How the objects are linked:
Q153 ζ Q161
Q153 γ Q432
Q153 α Q384
Q153 σ Q889
Q153 θ Q872
Q153 κ Q14
Q623 ζ Q889
Q623 γ Q318
Q623 α Q949
Q623 σ Q161
Q623 θ Q685
Q623 κ Q139
Q52 ζ Q218
Q52 γ Q668
Q52 α Q116
Q52 σ Q716
Q52 θ Q362
Q52 κ Q550
Q203 ζ Q10
Q203 γ Q276
Q203 α Q27
Q203 σ Q735
Q203 θ Q492
Q203 κ Q756
Q657 ζ Q756
Q657 γ Q116
Q657 α Q668
Q657 σ Q708
Q657 θ Q31
Q657 κ Q10
Q142 ζ Q908
Q142 γ Q362
Q142 α Q31
Q142 σ Q659
Q142 θ Q668
Q142 κ Q412
Q119 ζ Q545
Q119 α Q236
Q119 σ Q849
Q119 θ Q773
Q116 ζ Q872
Q116 γ Q657
Q116 α Q52
Q116 σ Q685
Q116 θ Q161
Q116 κ Q986
Q659 ζ Q773
Q659 γ Q949
Q659 α Q318
Q659 σ Q142
Q659 θ Q545
Q659 κ Q83
Q236 ζ Q708
Q236 γ Q217
Q236 α Q119
Q236 σ Q756
Q236 θ Q194
Q236 κ Q735
Q756 ζ Q657
Q756 γ Q872
Q756 α Q849
Q756 σ Q236
Q756 θ Q432
Q756 κ Q203
Q161 ζ Q153
Q161 γ Q31
Q161 α Q362
Q161 σ Q623
Q161 θ Q116
Q161 κ Q893
Q550 γ Q875
Q550 α Q986
Q550 θ Q932
Q550 κ Q52
Q561 ζ Q949
Q561 γ Q773
Q561 α Q889
Q561 σ Q384
Q584 ζ Q932
Q584 γ Q764
Q584 α Q14
Q584 κ Q384
Q523 ζ Q735
Q523 γ Q145
Q523 α Q628
Q523 σ Q10
Q523 θ Q744
Q523 κ Q708
Q412 ζ Q764
Q412 γ Q932
Q412 α Q328
Q412 σ Q83
Q412 θ Q875
Q412 κ Q142
Q492 ζ Q328
Q492 γ Q14
Q492 α Q764
Q492 σ Q165
Q492 θ Q203
Q492 κ Q432
Q217 ζ Q685
Q217 γ Q236
Q217 σ Q872
Q217 θ Q889
Q889 ζ Q623
Q889 γ Q194
Q889 α Q561
Q889 σ Q153
Q889 θ Q217
Q889 κ Q309
Q318 ζ Q194
Q318 γ Q623
Q318 α Q659
Q318 σ Q31
Q318 θ Q708
Q318 κ Q744
Q744 ζ Q165
Q744 γ Q139
Q744 α Q83
Q744 σ Q328
Q744 θ Q523
Q744 κ Q318
Q908 ζ Q142
Q908 γ Q384
Q908 α Q432
Q908 σ Q773
Q908 θ Q849
Q908 κ Q764
Q276 ζ Q986
Q276 γ Q203
Q276 θ Q14
Q276 κ Q872
Q384 ζ Q362
Q384 γ Q908
Q384 α Q153
Q384 σ Q561
Q384 θ Q218
Q384 κ Q584
Q309 ζ Q139
Q309 γ Q165
Q309 σ Q14
Q309 κ Q889
Q708 ζ Q236
Q708 γ Q685
Q708 α Q545
Q708 σ Q657
Q708 θ Q318
Q708 κ Q523
Q218 ζ Q52
Q218 γ Q849
Q218 α Q872
Q218 θ Q384
Q432 ζ Q31
Q432 γ Q153
Q432 α Q908
Q432 σ Q194
Q432 θ Q756
Q432 κ Q492
Q949 ζ Q561
Q949 γ Q659
Q949 α Q623
Q949 σ Q362
Q949 θ Q716
Q949 κ Q275
Q872 ζ Q116
Q872 γ Q756
Q872 α Q218
Q872 σ Q217
Q872 θ Q153
Q872 κ Q276
Q545 ζ Q119
Q545 γ Q716
Q545 α Q708
Q545 σ Q668
Q545 θ Q659
Q545 κ Q628
Q849 ζ Q668
Q849 γ Q218
Q849 α Q756
Q849 σ Q119
Q849 θ Q908
Q849 κ Q27
Q10 ζ Q203
Q10 γ Q986
Q10 α Q875
Q10 σ Q523
Q10 θ Q328
Q10 κ Q657
Q194 ζ Q318
Q194 γ Q889
Q194 α Q773
Q194 σ Q432
Q194 θ Q236
Q194 κ Q165
Q668 ζ Q849
Q668 γ Q52
Q668 α Q657
Q668 σ Q545
Q668 θ Q142
Q668 κ Q875
Q165 ζ Q744
Q165 γ Q309
Q165 α Q304
Q165 σ Q492
Q165 θ Q735
Q165 κ Q194
Q328 ζ Q492
Q328 γ Q893
Q328 α Q412
Q328 σ Q744
Q328 θ Q10
Q328 κ Q31
Q932 ζ Q584
Q932 γ Q412
Q932 α Q893
Q932 σ Q275
Q932 θ Q550
Q932 κ Q362
Q275 γ Q83
Q275 α Q139
Q275 σ Q932
Q275 κ Q949
Q145 γ Q523
Q145 σ Q986
Q145 θ Q139
Q145 κ Q685
Q83 ζ Q304
Q83 γ Q275
Q83 α Q744
Q83 σ Q412
Q83 θ Q628
Q83 κ Q659
Q773 ζ Q659
Q773 γ Q561
Q773 α Q194
Q773 σ Q908
Q773 θ Q119
Q773 κ Q304
Q875 ζ Q27
Q875 γ Q550
Q875 α Q10
Q875 σ Q628
Q875 θ Q412
Q875 κ Q668
Q986 ζ Q276
Q986 γ Q10
Q986 α Q550
Q986 σ Q145
Q986 θ Q893
Q986 κ Q116
Q685 ζ Q217
Q685 γ Q708
Q685 α Q716
Q685 σ Q116
Q685 θ Q623
Q685 κ Q145
Q764 ζ Q412
Q764 γ Q584
Q764 α Q492
Q764 σ Q304
Q764 θ Q27
Q764 κ Q908
Q14 ζ Q893
Q14 γ Q492
Q14 α Q584
Q14 σ Q309
Q14 θ Q276
Q14 κ Q153
Q31 ζ Q432
Q31 γ Q161
Q31 α Q142
Q31 σ Q318
Q31 θ Q657
Q31 κ Q328
Q716 γ Q545
Q716 α Q685
Q716 σ Q52
Q716 θ Q949
Q362 ζ Q384
Q362 γ Q142
Q362 α Q161
Q362 σ Q949
Q362 θ Q52
Q362 κ Q932
Q304 ζ Q83
Q304 α Q165
Q304 σ Q764
Q304 κ Q773
Q735 ζ Q523
Q735 σ Q203
Q735 θ Q165
Q735 κ Q236
Q139 ζ Q309
Q139 γ Q744
Q139 α Q275
Q139 σ Q893
Q139 θ Q145
Q139 κ Q623
Q628 α Q523
Q628 σ Q875
Q628 θ Q83
Q628 κ Q545
Q27 ζ Q875
Q27 α Q203
Q27 θ Q764
Q27 κ Q849
Q893 ζ Q14
Q893 γ Q328
Q893 α Q932
Q893 σ Q139
Q893 θ Q986
Q893 κ Q161

In the rows, zero is written as 493.

The rows follow the links: the fewer symbols apart two objects are, the more alike their rows tend to be.

Object, then a row for it; each showing differs a little:
Q949:  722   200   429   810   502   259   475   368   472   478   591   681   588   415   382   547   424   617   481   742   175   529   279   621   388   351   364   465   456   454   489   571   603   556   397   429   532   540   467   376   436   393   323   363   514   416   561   571   236   766   382   551   396   480   483   344   600   609   284
Q432:  398   669   659   343   567   753   750   373   770   539   551   230   528   471   504   484   520   418   494   331   581   470   614   472   524   745   726   735   631   678   415   506   496   370   426   575   594   463   634   460   558   571   416   378   440   479   379   504   421   262   642   681   487   531   566   635   492   284   731
Q217:  539   495   279   217   517   509   495   375   409   476   310   587   350   639   393   241   416   573   637   506   530   390   354   195   741   266   385   531   323   546   483   588   405   310   495   362   521   383   617   447   714   429   623   275   536   470   605   396   456   565   441   558   640   440   380   544   711   185   600
Q83:  351   243   740   744   478   349   548   485   515   365   576   483   530   429   584   655   511   455   435   691   405   584   603   826   452   635   625   341   692   441   551   382   610   734   555   460   473   479   348   480   371   488   468   665   544   668   392   641   477   569   457   331   299   546   631   350   177   687   392
Q561:  605   153   186   852   369   371   564   356   495   359   507   620   679   550   316   350   376   572   442   685   265   470   307   475   572   449   460   588   534   616   306   563   471   391   442   400   561   380   467   414   665   469   468   536   566   404   434   520   161   632   664   651   382   437   450   503   573   408   511
Q872:  575   746   237   325   527   612   376   538   463   624   414   549   492   567   440   268   457   511   560   328   544   415   383   155   569   329   281   542   330   530   467   673   376   269   450   488   491   468   606   540   654   507   559   429   481   371   642   357   462   415   488   651   663   380   317   699   708   276   570
Q52:  669   493   269   717   446   354   234   566   336   633   624   768   567   421   400   456   448   474   493   460   462   586   235   533   319   329   278   389   332   387   505   630   416   495   455   527   308   699   361   369   537   379   488   590   597   376   671   482   451   727   362   512   518   379   424   489   672   771   303
Q328:  360   613   847   315   626   593   540   511   557   452   622   352   518   399   579   766   637   448   492   339   490   456   727   549   317   706   626   543   599   439   602   375   671   669   507   567   573   599   548   606   165   624   343   387   315   508   345   531   639   266   357   325   503   706   582   506   352   454   494
Q145:  513   474   421   261   519   333   320   570   226   483   417   706   359   626   473   487   566   558   626   579   453   364   428   328   577   175   241   320   295   373   699   498   576   510   594   419   604   478   554   636   392   527   509   350   479   474   612   427   681   526   193   302   691   536   357   406   523   413   376
Q623:  649   413   568   365   590   386   556   349   476   354   619   465   478   540   381   602   596   622   600   633   264   423   303   371   501   253   353   470   358   432   550   543   743   497   405   451   647   477   705   474   319   501   281    75   398   400   490   467   333   540   227   470   547   597   481   441   630   277   337

Each walk starts at a row. The symbols on each line, taken left to right, move it on to the next object.
Each answer is a row, close to the row of the object it stands for.
new walk
 568   556   469   235   604   375   344   443   335   533   422   582   367   570   433   411   545   585   665   480   442   428   341   349   504   183   263   299   267   404   657   641   588   381   512   409   478   527   587   410   473   467   442   180   551   438   619   482   522   633   148   391   691   488   424   448   736   424   356
γ κ κ σ σ θ  337   532   896   252   630   509   786   318   744   370   626   270   360   380   551   624   671   558   574   477   487   540   556   559   510   618   652   445   549   468   633   395   689   584   444   478   559   462   561   373   352   478   329   159   478   582   432   559   451   473   281   422   506   599   622   298   486   429   484
σ θ κ κ κ σ σ  363   808   752   157   622   558   351   688   440   617   443   492   326   475   656   590   613   419   551   274   719   457   662   480   449   545   475   365   457   379   701   406   499   590   501   603   437   565   482   625   349   523   545   572   527   523   534   467   801   348   314   308   664   612   510   474   378   645   483
new walk
 299   489   894   271   623   422   655   443   548   306   528   317   436   527   590   739   616   476   575   527   445   432   691   650   505   592   572   393   627   505   703   331   753   612   500   508   643   467   530   613   221   539   437   303   416   553   319   530   526   365   330   324   481   623   613   362   325   341   495
α σ ζ γ γ ζ γ θ θ  670   348   330   925   448   270   287   572   361   506   588   739   710   545   406   694   456   502   447   605   233   490   373   530   326   431   312   509   502   462   431   463   626   664   400   581   553   667   456   578   264   496   382   621   344   387   469   495   409   506   456   507   459   497   423   568   445   705   265
α α θ κ θ α  716   607   561   435   646   517   436   408   429   540   684   477   614   463   341   691   560   551   565   476   268   489   263   401   287   363   335   612   401   408   513   586   695   507   359   564   568   629   726   525   259   486   230   107   359   308   525   462   367   482   315   585   583   545   493   580   675   446   362
new walk
 664   165   370   853   497   211   391   519   288   342   558   768   629   538   438   622   398   566   471   754   137   449   348   578   395   341   329   372   512   380   456   426   662   657   496   466   576   516   418   532   345   516   415   516   432   513   487   511   361   645   387   428   423   509   398   371   430   620   295
α ζ σ κ γ κ κ θ  351   816   491   162   523   785   560   462   583   598   406   312   339   487   592   283   538   436   600   253   839   497   632   333   575   602   589   580   442   588   544   524   284   300   460   534   380   478   571   488   709   444   605   502   535   526   515   423   593   375   607   523   585   440   519   579   600   386   768
α α θ α ζ θ α θ  456   726   862   306   671   662   662   379   674   558   676   227   449   364   493   678   688   458   500   337   522   509   604   554   316   683   595   539   535   400   609   423   659   561   443   644   456   630   568   399   259   564   290   260   410   475   405   562   505   359   353   502   488   612   586   493   542   513   481
new walk
 311   790   514   204   515   668   515   640   533   513   333   375   384   605   622   381   486   375   511   311   831   444   742   373   624   598   544   494   559   563   533   414   338   382   550   536   507   419   515   650   587   541   708   643   455   545   509   462   790   193   622   461   594   492   462   622   421   354   661
κ α θ α κ α ζ ζ ζ  432   353   694   787   466   425   468   578   509   517   623   474   560   400   548   732   513   404   347   540   440   628   604   787   326   708   621   496   631   440   432   351   527   757   499   576   492   574   350   489   297   537   415   799   473   558   364   591   553   486   527   398   327   574   585   400   245   822   364
γ κ σ γ θ σ θ σ ζ  382   261   528   725   339   522   756   368   688   401   528   382   538   448   451   364   406   541   383   594   491   526   542   754   523   677   720   564   679   634   287   470   414   506   549   458   414   384   388   295   683   456   585   625   573   637   371   604   315   589   712   603   232   413   589   425   387   512   597
new walk
 391   296   751   711   503   325   668   424   690   399   659   427   523   342   498   554   552   556   451   631   461   666   448   801   405   656   671   384   590   460   504   442   599   674   469   413   362   485   331   221   458   442   392   544   630   622   411   655   335   709   440   442   238   461   655   257   434   730   452
σ θ κ ζ ζ ζ α θ  383   594   609   411   556   700   660   471   631   454   455   304   547   534   564   533   535   411   417   397   504   422   701   479   540   780   718   702   687   622   406   419   535   486   451   582   670   406   532   735   465   640   545   504   322   476   296   463   608   179   664   520   537   595   599   661   322   255   690
κ α σ σ κ σ α θ κ  283   605   577   112   517   647   685   418   687   510   337   346   305   514   556   273   519   538   601   306   775   456   580   443   711   499   619   473   493   552   506   492   325   325   566   454   430   273   561   478   715   457   717   376   617   646   536   476   568   489   464   537   592   471   540   457   533   329   686
new walk
 583   367   314   624   421   275   301   502   317   450   508   738   480   491   483   414   425   559   519   626   506   549   267   501   465   249   335   267   274   397   495   595   396   518   554   427   349   532   389   305   554   336   529   516   688   472   692   517   455   791   303   481   480   401   431   317   591   711   271
σ α σ θ κ  608   340   561   421   593   378   480   473   345   351   519   575   516   621   445   718   547   560   612   697   182   372   461   390   476   327   371   462   432   439   591   430   730   580   497   470   771   429   642   699   171   594   355   213   319   437   389   493   443   442   271   372   610   619   422   492   452   305   336
σ α α ζ ζ  674   560   463   429   620   422   343   489   341   484   605   597   573   590   418   762   632   506   458   523   266   414   464   392   352   386   349   595   446   432   522   495   772   589   401   522   697   604   643   719   140   587   291   299   285   340   460   396   479   386   365   463   626   629   390   527   487   369   382
new walk
 666   283   144   876   412   433   443   542   386   500   483   613   724   612   392   449   330   459   363   625   299   480   466   479   491   489   367   685   570   620   269   542   382   547   475   537   625   485   476   640   509   542   563   733   317   383   392   444   336   431   774   582   414   452   352   674   448   425   523
γ κ θ κ ζ ζ ζ  356   612   563   595   454   449   296   749   377   614   530   543   459   397   675   554   479   424   445   453   645   621   637   669   370   634   510   326   527   445   515   403   400   606   605   599   324   599   237   467   435   485   602   855   582   611   614   496   679   571   495   334   413   445   589   419   341   855   428
γ α κ γ κ κ γ  634   789   454   306   609   477   249   523   408   668   522   597   426   466   493   521   578   575   657   352   541   474   335   280   392   231   208   495   249   367   642   660   529   424   446   505   443   614   610   484   448   494   392   270   452   391   702   390   570   500   262   470   755   485   402   557   780   531   385
new walk
 412   446   479   760   368   602   640   388   720   542   548   363   694   385   503   421   417   431   338   439   562   563   510   668   346   746   708   700   704   670   273   535   372   494   455   565   417   490   440   340   583   442   509   714   541   490   370   553   351   420   826   713   287   393   623   543   431   571   646
σ σ ζ θ α γ α γ ζ  405   643   386   600   380   629   521   519   637   656   413   424   512   365   534   312   390   396   429   368   778   613   563   612   507   666   593   530   494   580   369   560   177   465   529   520   211   494   300   305   795   371   681   808   666   550   548   517   518   526   725   592   391   323   497   536   518   667   624
κ α σ σ κ σ α θ κ  330   228   528   709   353   488   645   434   617   344   427   415   565   537   500   463   387   438   391   651   450   555   660   746   657   690   660   545   765   581   385   343   399   511   546   457   547   340   350   524   560   496   659   695   525   684   345   591   401   455   775   559   234   522   586   468   273   485   617
